Below are the code and all the weights of a small trained network. Each question names an input and a class and asks about switching units off, where a switched-off unit gives its printed mean instead of its output.

import numpy as np


def w(rows, s, z=0):
    codes = np.array(rows[::2]) - 128.0
    scale = np.full(codes.shape[1], s)
    scale[-1] = z or s
    return codes * scale


def f(y):
    return y / 2 * (1 + np.tanh(0.7978845608 * (y + 0.044715 * y**3)))


def log_softmax(a):
    a = a - a.max(-1, keepdims=True)
    return a - np.log(np.exp(a).sum(-1, keepdims=True))


def net(x, mask):
    res = np.array(x, float).reshape(1, 3) / 4 @ E
    y = f(res @ A[0][:, :-1].T + A[0][:, -1])
    res = res + np.where(mask, y, B[0][:, -1]) @ B[0][:, :-1]
    return log_softmax(res[-1] @ U[:, :-1].T + U[:, -1])


A, B = {}, {}
E = w([
[126,216,205,135,61,100,120,200,137],'x0',
[54,70,91,248,120,145,48,231,123],'x1',
[109,111,129,77,29,215,20,140,49],'x2',
],0.011)
A[0] = w([
[207,200,176,158,66,86,124,205,110,75],'neuron 0',
[175,96,171,185,187,69,254,153,232,68],'neuron 1',
[125,115,178,221,157,118,72,223,132,11],'neuron 2',
[123,185,154,111,88,71,127,189,142,131],'neuron 3',
[126,140,137,74,108,219,152,143,55,164],'neuron 4',
[173,182,177,75,118,127,170,54,152,29],'neuron 5',
[96,77,113,138,135,166,173,61,95,13],'neuron 6',
[151,98,36,100,166,128,115,132,126,91],'neuron 7',
[46,118,102,181,186,110,61,166,172,5],'neuron 8',
],0.0088,0.0033)
B[0] = w([
[195,65,28,142,177,186,95,53,109,191],'neuron 0',
[117,51,82,83,105,67,64,173,23,251],'neuron 1',
[89,164,156,121,183,167,178,111,110,197],'neuron 2',
[175,147,54,189,168,131,113,70,223,178],'neuron 3',
[94,69,99,124,83,102,110,215,57,187],'neuron 4',
[79,254,204,90,183,143,186,161,129,199],'neuron 5',
[130,120,110,147,199,148,86,50,155,154],'neuron 6',
[224,186,114,157,202,194,147,29,192,159],'neuron 7',
[106,177,177,135,193,210,155,177,63,185],'neuron 8',
],0.0091,0.014)
U = w([
[2,227,215,106,169,168,154,130,132,64],'0',
[61,63,66,67,84,84,37,156,82,72],'1',
[202,124,51,178,159,157,83,19,231,97],'2',
[75,88,90,118,80,110,173,160,177,254],'3',
],0.0083,0.0066)

Each question gives the input, the list of numbers given to net, and the class t.
The units are the neurons (one row each of A and B). Each row of codes is followed by its name. A weight is (code - 128) times the scale printed after its matrix; where a second scale follows, it is the last column's (A, B and U).
mask holds one flag per neuron, in row order. A switched-off neuron (its flag False) gives its mean, the last column of its row in B, instead of its output. The means were averaged over made-up inputs and are rounded, as every weight is.
A unit's drop is (log p(t) with every unit on - log p(t) with that unit switched off) / (log p(t) with every unit on - log p(t) with every unit switched off).
The circuit of an input: a set's keep is (log p(t) with only the set's units on - log p(t) with every unit switched off) / (log p(t) with every unit on - log p(t) with every unit switched off). Starting from all 9 units, units are removed one at a time, each time the one whose removal leaves the highest keep (on an exact tie, the one counted first), for as long as the keep stays at least 0.8.
units of the circuit, in order: the units of the circuit, biggest drop first
most important unit: the unit with the biggest drop
top k neurons: the k neurons with the biggest drops, biggest first
drop when u is switched off: that unit's drop, to one decimal
input [-8,7,7], class 2: top 2 neurons : neuron 7; neuron 1
input [-1,6,-8], class 1: top 2 neurons : neuron 1; neuron 5
input [7,-5,1], class 2: top 2 neurons : neuron 0; neuron 3
input [-3,5,-3], class 0: most important unit : neuron 8
input [-8,-8,4], class 0: top 4 neurons : neuron 5; neuron 0; neuron 3; neuron 4
input [-4,-1,-5], class 1: top 2 neurons : neuron 1; neuron 3
input [3,1,-4], class 1: top 2 neurons : neuron 1; neuron 7
input [-2,4,-1], class 0: units of the circuit, in order : neuron 1; neuron 8
input [2,0,1], class 3: top 4 neurons : neuron 1; neuron 7; neuron 6; neuron 0
input [-5,2,-5], class 1: top 3 neurons : neuron 1; neuron 3; neuron 0
input [4,6,3], class 0: top 3 neurons : neuron 2; neuron 1; neuron 8
input [2,5,5], class 0: top 3 neurons : neuron 1; neuron 2; neuron 8
input [6,0,4], class 2: top 3 neurons : neuron 1; neuron 3; neuron 0
input [8,6,-1], class 2: top 2 neurons : neuron 0; neuron 3
input [-5,8,-1], class 0: top neuron : neuron 8
input [6,8,-3], class 0: drop when neuron 8 is switched off : 1.8
input [-3,-7,-7], class 0: drop when neuron 0 is switched off : 0.3
input [-7,-3,-7], class 1: drop when neuron 0 is switched off : 0.1
